Below are the code and all the weights of a small trained network. Each question names an input and a class and asks about switching units off, where a switched-off unit gives its printed mean instead of its output.

import numpy as np


def w(rows, s, z=0):
    codes = np.array(rows[::2]) - 128.0
    scale = np.full(codes.shape[1], s)
    scale[-1] = z or s
    return codes * scale


def f(y):
    return np.maximum(y, 0)


def log_softmax(a):
    a = a - a.max(-1, keepdims=True)
    return a - np.log(np.exp(a).sum(-1, keepdims=True))


def net(x, mask):
    res = np.array(x, float).reshape(1, 4) / 4 @ E
    y = f(res @ A[0][:, :-1].T + A[0][:, -1])
    res = res + np.where(mask, y, B[0][:, -1]) @ B[0][:, :-1]
    return log_softmax(res[-1] @ U[:, :-1].T + U[:, -1])


A, B = {}, {}
E = w([
[138,169,122,94,121,62,162,100,187],'x0',
[87,61,159,166,67,228,157,211,96],'x1',
[81,48,195,101,162,188,142,37,146],'x2',
[208,162,135,103,107,126,180,79,2],'x3',
],0.0097)
A[0] = w([
[227,137,85,160,81,85,68,224,117,111],'N1',
[105,75,210,69,130,152,119,61,133,97],'N2',
[182,103,67,84,146,174,148,107,53,34],'N3',
[59,52,177,101,173,120,182,65,106,86],'N4',
[123,127,190,156,185,153,152,167,84,58],'N5',
[113,117,107,88,130,164,81,205,89,40],'N6',
[32,117,129,180,79,175,88,139,155,105],'N7',
[157,64,106,166,136,159,115,34,141,49],'N8',
[175,208,217,145,132,136,211,89,14,116],'N9',
[1,193,175,208,123,113,15,139,208,129],'N10',
[194,202,181,138,44,173,190,57,77,117],'N11',
[111,202,159,130,109,105,70,135,102,3],'N12',
[95,139,84,197,108,49,126,182,81,121],'N13',
],0.0075,0.0028)
B[0] = w([
[189,168,244,187,128,56,96,127,83,224],'N1',
[185,138,199,181,198,117,199,146,34,208],'N2',
[108,118,62,80,37,81,92,164,87,187],'N3',
[110,174,173,201,252,29,118,197,78,209],'N4',
[90,116,113,147,92,87,169,135,62,162],'N5',
[75,109,174,93,174,96,91,117,144,164],'N6',
[136,122,121,66,140,166,85,118,119,202],'N7',
[100,147,170,149,168,160,135,160,102,167],'N8',
[57,66,20,72,59,176,112,113,167,251],'N9',
[100,81,115,52,77,151,1,61,153,254],'N10',
[75,132,83,146,84,168,129,9,107,233],'N11',
[164,214,115,94,136,81,135,57,82,147],'N12',
[147,166,200,136,99,23,145,144,61,192],'N13',
],0.0068,0.0091)
U = w([
[58,47,3,56,68,163,124,66,168,253],'0',
[152,149,199,159,167,83,253,165,92,3],'1',
],0.0066,0.00025)

Each question gives the input, the list of numbers given to net, and the class t.
The units are the neurons (one row each of A and B). Each row of codes is followed by its name. A weight is (code - 128) times the scale printed after its matrix; where a second scale follows, it is the last column's (A, B and U).
mask holds one flag per neuron, in row order. A switched-off neuron (its flag False) gives its mean, the last column of its row in B, instead of its output. The means were averaged over made-up inputs and are rounded, as every weight is.
A unit's drop is (log p(t) with every unit on - log p(t) with that unit switched off) / (log p(t) with every unit on - log p(t) with every unit switched off).
unit that matters most: the unit with the biggest drop
k most important neurons: the k neurons with the biggest drops, biggest first
drop when u is switched off: that unit's drop, to one decimal
input [-4,8,3,1], class 1: unit that matters most => N10
input [-4,-6,3,-2], class 1: 2 most important neurons => [N9; N11]
input [-8,-8,-8,8], class 0: 2 most important neurons => [N9; N11]
input [7,2,1,0], class 1: 2 most important neurons => [N9; N10]
input [6,4,3,1], class 1: 2 most important neurons => [N10; N9]
input [-5,5,2,-1], class 1: 3 most important neurons => [N9; N10; N11]
input [-2,0,7,-6], class 1: 2 most important neurons => [N2; N4]
input [8,-6,-5,5], class 0: 3 most important neurons => [N9; N2; N4]
input [1,-4,-8,8], class 0: 2 most important neurons => [N9; N11]
input [8,8,-4,8], class 0: drop when N9 is switched off => 0.2
input [-7,-8,-7,-3], class 1: drop when N1 is switched off => 0.1
input [-6,-2,-6,8], class 0: drop when N9 is switched off => 1.3
